Below is a small trained network, with its code and all its weights. Each question gives an input and a class and asks what happens when units are switched off, that is, made to give their printed mean instead of their output.

import numpy as np


def w(rows, s, z=0):
    codes = np.array(rows[::2]) - 128.0
    scale = np.full(codes.shape[1], s)
    scale[-1] = z or s
    return codes * scale


def norm(h):
    return h / np.sqrt((h * h).mean(-1, keepdims=True) + 1e-5)


def f(y):
    return np.maximum(y, 0)


def log_softmax(a):
    a = a - a.max(-1, keepdims=True)
    return a - np.log(np.exp(a).sum(-1, keepdims=True))


def net(x, mask):
    res = np.array(x, float).reshape(1, 4) / 4 @ E
    u = 0
    for l in range(4):
        y = f(norm(res) @ A[l][:, :-1].T + A[l][:, -1])
        res = res + np.where(mask[u : u + 9], y, B[l][:, -1]) @ B[l][:, :-1]
        u += 9
    return log_softmax(norm(res)[-1] @ U[:, :-1].T + U[:, -1])


A, B = {}, {}
E = w([
[194,252,53,150,63,147,78,149],'x0',
[110,101,119,183,162,101,94,129],'x1',
[90,174,107,153,171,123,183,195],'x2',
[151,109,60,165,69,243,199,85],'x3',
],0.0048)
A[0] = w([
[26,108,185,63,117,64,138,160,1],'L0N0',
[141,82,46,92,144,118,166,105,96],'L0N1',
[171,111,63,155,103,209,155,98,129],'L0N2',
[78,223,115,131,158,147,158,197,143],'L0N3',
[190,117,98,184,1,154,34,129,103],'L0N4',
[131,88,200,114,146,150,147,72,190],'L0N5',
[49,66,181,91,90,135,103,26,224],'L0N6',
[129,112,137,144,138,96,96,142,168],'L0N7',
[206,140,106,144,155,171,165,23,230],'L0N8',
],0.0053,0.00086)
B[0] = w([
[161,129,52,72,254,189,120,173,226],'L0N0',
[41,185,216,157,107,205,177,141,166],'L0N1',
[117,5,106,134,136,175,140,134,242],'L0N2',
[89,35,58,171,134,33,93,206,233],'L0N3',
[168,145,217,98,192,159,85,227,253],'L0N4',
[72,110,65,246,55,81,120,206,212],'L0N5',
[65,110,47,97,36,33,74,125,245],'L0N6',
[193,219,132,126,86,184,73,129,171],'L0N7',
[77,180,133,137,219,117,37,169,222],'L0N8',
],0.0047,0.0041)
A[1] = w([
[145,112,135,131,193,151,202,181,145],'L1N0',
[120,119,106,117,196,163,144,73,94],'L1N1',
[136,129,132,159,116,156,144,192,88],'L1N2',
[82,117,146,138,132,114,233,142,10],'L1N3',
[129,122,106,108,128,98,106,129,97],'L1N4',
[84,132,127,195,169,124,228,81,92],'L1N5',
[137,159,254,114,144,88,143,154,182],'L1N6',
[65,116,116,108,99,96,99,138,210],'L1N7',
[130,145,135,126,159,159,112,106,37],'L1N8',
],0.0079,0.0012)
B[1] = w([
[108,140,91,194,101,182,38,64,217],'L1N0',
[152,180,99,75,150,188,80,66,143],'L1N1',
[129,145,255,137,169,127,215,92,210],'L1N2',
[149,147,148,128,116,88,27,63,178],'L1N3',
[184,183,168,104,167,97,177,59,185],'L1N4',
[171,121,193,159,36,122,123,63,172],'L1N5',
[90,136,71,133,36,165,101,10,174],'L1N6',
[144,119,127,149,165,157,217,188,254],'L1N7',
[157,173,219,148,216,153,46,173,139],'L1N8',
],0.0064,0.0049)
A[2] = w([
[61,140,62,181,206,121,71,44,93],'L2N0',
[173,143,154,138,135,102,115,222,148],'L2N1',
[32,149,89,154,178,188,146,137,108],'L2N2',
[135,163,46,158,205,149,47,168,254],'L2N3',
[105,64,108,200,60,141,174,119,208],'L2N4',
[171,189,155,97,51,85,37,92,88],'L2N5',
[186,154,66,103,158,32,193,156,42],'L2N6',
[115,96,253,142,74,250,150,111,49],'L2N7',
[38,130,175,175,75,36,194,112,176],'L2N8',
],0.005,0.00088)
B[2] = w([
[123,176,106,97,45,132,166,94,209],'L2N0',
[94,128,177,86,120,100,191,97,192],'L2N1',
[37,152,163,128,74,121,199,130,195],'L2N2',
[109,58,63,124,102,162,150,120,254],'L2N3',
[133,152,126,109,66,143,148,134,200],'L2N4',
[130,121,135,217,56,140,124,51,182],'L2N5',
[187,112,209,128,167,49,59,87,181],'L2N6',
[116,113,94,82,172,102,68,141,215],'L2N7',
[205,254,105,114,186,161,75,79,184],'L2N8',
],0.0057,0.0054)
A[3] = w([
[86,116,88,206,69,19,89,115,76],'L3N0',
[139,131,163,136,116,180,72,125,156],'L3N1',
[97,170,154,156,254,123,191,184,176],'L3N2',
[152,82,101,113,141,128,67,161,57],'L3N3',
[178,112,144,122,185,4,172,144,177],'L3N4',
[102,122,60,147,180,91,94,111,104],'L3N5',
[140,98,90,124,140,192,127,94,237],'L3N6',
[34,131,91,143,116,182,65,189,254],'L3N7',
[63,88,97,121,101,177,254,146,124],'L3N8',
],0.0063,0.00096)
B[3] = w([
[129,112,121,100,160,164,160,137,243],'L3N0',
[128,123,166,127,122,39,105,86,199],'L3N1',
[139,110,88,93,120,131,123,100,204],'L3N2',
[105,201,175,110,193,146,179,105,156],'L3N3',
[197,136,251,52,236,170,50,186,233],'L3N4',
[149,107,155,178,107,197,151,219,183],'L3N5',
[255,121,150,94,195,69,106,209,197],'L3N6',
[102,137,105,129,116,87,184,139,254],'L3N7',
[66,120,62,139,68,105,180,148,240],'L3N8',
],0.0069,0.0051)
U = w([
[190,159,173,75,215,129,104,166,254],'0',
[80,140,47,127,90,127,210,156,115],'1',
[165,187,136,165,85,115,81,3,17],'2',
],0.011,0.00072)

Each question gives the input, the list of numbers given to net, and the class t.
The units are the neurons (one row each of A and B). Each row of codes is followed by its name. A weight is (code - 128) times the scale printed after its matrix; where a second scale follows, it is the last column's (A, B and U).
mask holds one flag per neuron, layer by layer. A switched-off neuron (its flag False) gives its mean, the last column of its row in B, instead of its output. The means were averaged over made-up inputs and are rounded, as every weight is.
A unit's drop is (log p(t) with every unit on - log p(t) with that unit switched off) / (log p(t) with every unit on - log p(t) with every unit switched off).
The circuit of an input: a set's keep is (log p(t) with only the set's units on - log p(t) with every unit switched off) / (log p(t) with every unit on - log p(t) with every unit switched off). Starting from the 12 units with the biggest drops (on a tie, the unit counted first), units are removed one at a time, each time the one whose removal leaves the highest keep (on an exact tie, the one counted first), for as long as the keep stays at least 0.8.
circuit, biggest first: the units of the circuit, biggest drop first
unit that matters most: the unit with the biggest drop
top k neurons: the k neurons with the biggest drops, biggest first
k most important neurons of layer l: the k neurons of layer l with the biggest drops, biggest first
drop of u: that unit's drop, to one decimal
input [6,-2,-1,8], class 0: unit that matters most	L0N4
input [1,-6,-7,-3], class 2: top 4 neurons	[L0N3; L2N5; L1N6; L0N4]
input [-6,-7,3,-6], class 1: top 2 neurons	[L0N0; L1N0]
input [8,5,-2,1], class 0: top 3 neurons	[L0N4; L0N6; L0N2]
input [7,-6,-5,1], class 0: 2 most important neurons of layer 2	[L2N0; L2N2]
input [1,-3,-5,0], class 2: top 2 neurons	[L0N3; L0N0]
input [-7,3,-1,1], class 1: top 2 neurons	[L0N6; L1N2]
input [7,3,0,-4], class 2: top 2 neurons	[L1N6; L2N5]
input [6,-4,-7,1], class 0: top 2 neurons	[L0N4; L0N2]
input [0,-2,8,-4], class 1: top 3 neurons	[L1N0; L0N6; L0N0]
input [-4,-8,7,7], class 2: top 2 neurons	[L1N5; L1N3]
input [-5,-7,2,2], class 2: top 2 neurons	[L1N3; L2N8]
input [0,2,-6,5], class 1: top 2 neurons	[L0N6; L3N4]
input [4,6,-8,1], class 0: circuit, biggest first	[L0N4]
input [-3,-7,2,-7], class 1: top 2 neurons	[L1N0; L0N0]
input [-4,-5,2,4], class 2: 2 most important neurons of layer 1	[L1N3; L1N5]
input [5,-4,-4,1], class 0: 2 most important neurons of layer 0	[L0N2; L0N6]
input [2,1,-5,5], class 0: drop of L0N4	1.1
input [-4,-1,5,5], class 2: drop of L1N5	0.2
input [-5,0,4,5], class 2: unit that matters most	L1N5
input [-4,5,5,2], class 2: drop of L1N5	0.5
